Below are the code and all the weights of a small trained network. Each question names an input and a class and asks about switching units off, where a switched-off unit gives its printed mean instead of its output.

import numpy as np


def w(rows, s, z=0):
    codes = np.array(rows[::2]) - 128.0
    scale = np.full(codes.shape[1], s)
    scale[-1] = z or s
    return codes * scale


def f(y):
    return np.maximum(y, 0)


def log_softmax(a):
    a = a - a.max(-1, keepdims=True)
    return a - np.log(np.exp(a).sum(-1, keepdims=True))


def net(x, mask):
    res = np.array(x, float).reshape(1, 7) / 4 @ E
    y = f(res @ A[0][:, :-1].T + A[0][:, -1])
    res = res + np.where(mask, y, B[0][:, -1]) @ B[0][:, :-1]
    return log_softmax(res[-1] @ U[:, :-1].T + U[:, -1])


A, B = {}, {}
E = w([
[250,89,82,182,70,125,74,111,81,41,107],'x0',
[154,20,184,137,201,228,50,138,91,205,138],'x1',
[124,121,118,108,124,144,127,146,129,114,132],'x2',
[86,76,174,222,81,191,170,105,204,72,229],'x3',
[113,119,129,130,113,129,122,134,131,128,110],'x4',
[133,149,158,141,144,94,112,115,116,127,144],'x5',
[178,65,122,174,175,24,189,241,158,152,144],'x6',
],0.011)
A[0] = w([
[116,106,154,181,89,159,129,67,196,83,185,184],'neuron 0',
[175,66,128,180,155,65,185,254,153,149,123,118],'neuron 1',
[208,79,140,134,107,99,112,158,124,96,131,44],'neuron 2',
[157,205,102,126,101,89,160,127,192,76,131,39],'neuron 3',
[129,71,179,162,105,170,133,116,170,111,202,174],'neuron 4',
[232,151,76,180,104,135,105,133,51,61,94,99],'neuron 5',
[3,157,131,71,201,132,198,145,104,216,144,2],'neuron 6',
[164,149,48,165,84,86,109,104,120,48,127,58],'neuron 7',
[215,91,160,173,103,175,89,118,74,78,121,36],'neuron 8',
[104,158,144,113,87,208,112,49,120,100,122,112],'neuron 9',
[38,167,204,94,205,164,153,161,193,214,177,18],'neuron 10',
[108,242,142,102,83,233,44,12,79,112,114,95],'neuron 11',
[182,44,107,175,139,142,56,109,80,115,122,67],'neuron 12',
[163,181,121,51,131,88,97,133,18,187,37,194],'neuron 13',
[101,210,93,107,71,65,196,111,165,46,140,72],'neuron 14',
[151,17,197,141,216,211,36,132,90,193,154,71],'neuron 15',
[186,129,72,62,193,104,78,146,96,162,43,215],'neuron 16',
[159,60,119,175,164,28,142,231,160,131,139,143],'neuron 17',
[106,78,179,210,101,165,150,130,173,59,219,168],'neuron 18',
],0.0093,0.0027)
B[0] = w([
[171,163,58,238,202,106,80,179,197,82,187,214],'neuron 0',
[182,120,216,53,134,231,132,135,60,235,227,237],'neuron 1',
[158,117,177,85,110,108,152,133,169,128,102,180],'neuron 2',
[86,58,97,115,119,69,169,93,90,135,92,200],'neuron 3',
[158,173,54,182,215,104,56,160,140,145,101,198],'neuron 4',
[130,187,165,105,51,146,104,143,202,81,105,219],'neuron 5',
[152,165,187,73,48,119,113,112,254,51,70,216],'neuron 6',
[101,119,165,87,51,120,209,81,172,54,55,207],'neuron 7',
[143,165,183,121,52,102,194,80,219,75,107,196],'neuron 8',
[209,83,188,101,136,129,119,161,69,171,191,196],'neuron 9',
[128,162,211,111,65,139,174,119,211,32,48,213],'neuron 10',
[177,111,192,32,106,224,142,143,2,243,243,236],'neuron 11',
[92,101,182,74,48,100,179,91,223,74,38,195],'neuron 12',
[142,210,36,209,189,108,29,164,163,118,144,251],'neuron 13',
[65,42,51,120,196,54,190,77,18,118,69,236],'neuron 14',
[22,12,37,106,197,40,227,4,70,128,73,245],'neuron 15',
[120,169,39,216,207,126,50,230,170,134,130,242],'neuron 16',
[161,87,181,76,139,196,126,164,17,166,197,237],'neuron 17',
[152,200,50,228,179,129,29,213,173,151,137,230],'neuron 18',
],0.008,0.019)
U = w([
[177,205,10,203,215,102,20,212,162,141,151,162],'0',
[221,87,229,52,128,209,148,150,33,231,240,196],'1',
[30,28,51,112,179,31,237,42,60,122,51,138],'2',
[156,178,240,98,32,115,173,126,224,32,51,2],'3',
],0.011,0.0043)

Each question gives the input, the list of numbers given to net, and the class t.
The units are the neurons (one row each of A and B). Each row of codes is followed by its name. A weight is (code - 128) times the scale printed after its matrix; where a second scale follows, it is the last column's (A, B and U).
mask holds one flag per neuron, in row order. A switched-off neuron (its flag False) gives its mean, the last column of its row in B, instead of its output. The means were averaged over made-up inputs and are rounded, as every weight is.
A unit's drop is (log p(t) with every unit on - log p(t) with that unit switched off) / (log p(t) with every unit on - log p(t) with every unit switched off).
The circuit of an input: a set's keep is (log p(t) with only the set's units on - log p(t) with every unit switched off) / (log p(t) with every unit on - log p(t) with every unit switched off). Starting from the 12 units with the biggest drops (on a tie, the unit counted first), units are removed one at a time, each time the one whose removal leaves the highest keep (on an exact tie, the one counted first), for as long as the keep stays at least 0.8.
units of the circuit, in order: the units of the circuit, biggest drop first
k most important neurons: the k neurons with the biggest drops, biggest first
drop when u is switched off: that unit's drop, to one decimal
input [-5,-2,-2,4,-6,0,-8], class 1: units of the circuit, in order : (neuron 11)
input [-6,3,-2,1,5,-5,-5], class 3: 3 most important neurons : (neuron 10; neuron 6; neuron 1)
input [8,-7,0,-3,-8,-4,-1], class 3: 2 most important neurons : (neuron 5; neuron 15)
input [2,2,1,2,7,-3,-3], class 1: 2 most important neurons : (neuron 13; neuron 16)
input [7,6,-1,6,-1,3,5], class 3: 2 most important neurons : (neuron 12; neuron 8)
input [4,-2,7,-1,1,5,2], class 3: 2 most important neurons : (neuron 15; neuron 11)
input [-6,-8,-3,-4,0,1,8], class 1: 3 most important neurons : (neuron 1; neuron 17; neuron 15)
input [7,6,2,-3,-7,-7,4], class 3: 2 most important neurons : (neuron 5; neuron 14)
input [1,-6,3,6,-3,-3,-6], class 0: 4 most important neurons : (neuron 0; neuron 18; neuron 15; neuron 1)
input [4,0,-7,-5,3,-5,6], class 1: 4 most important neurons : (neuron 1; neuron 17; neuron 18; neuron 0)
input [7,-5,2,-2,-5,3,5], class 3: 4 most important neurons : (neuron 5; neuron 15; neuron 7; neuron 11)
input [-7,-7,-8,8,-8,-3,4], class 0: 3 most important neurons : (neuron 18; neuron 15; neuron 0)
input [2,8,-2,7,6,6,-5], class 2: drop when neuron 16 is switched off : 0.7
input [-6,-5,-7,-1,-3,-7,4], class 3: drop when neuron 15 is switched off : 2.3
input [4,7,-2,2,-4,-7,0], class 2: units of the circuit, in order : (neuron 15)
input [1,-8,-5,-2,-2,-7,6], class 2: drop when neuron 14 is switched off : 2.9
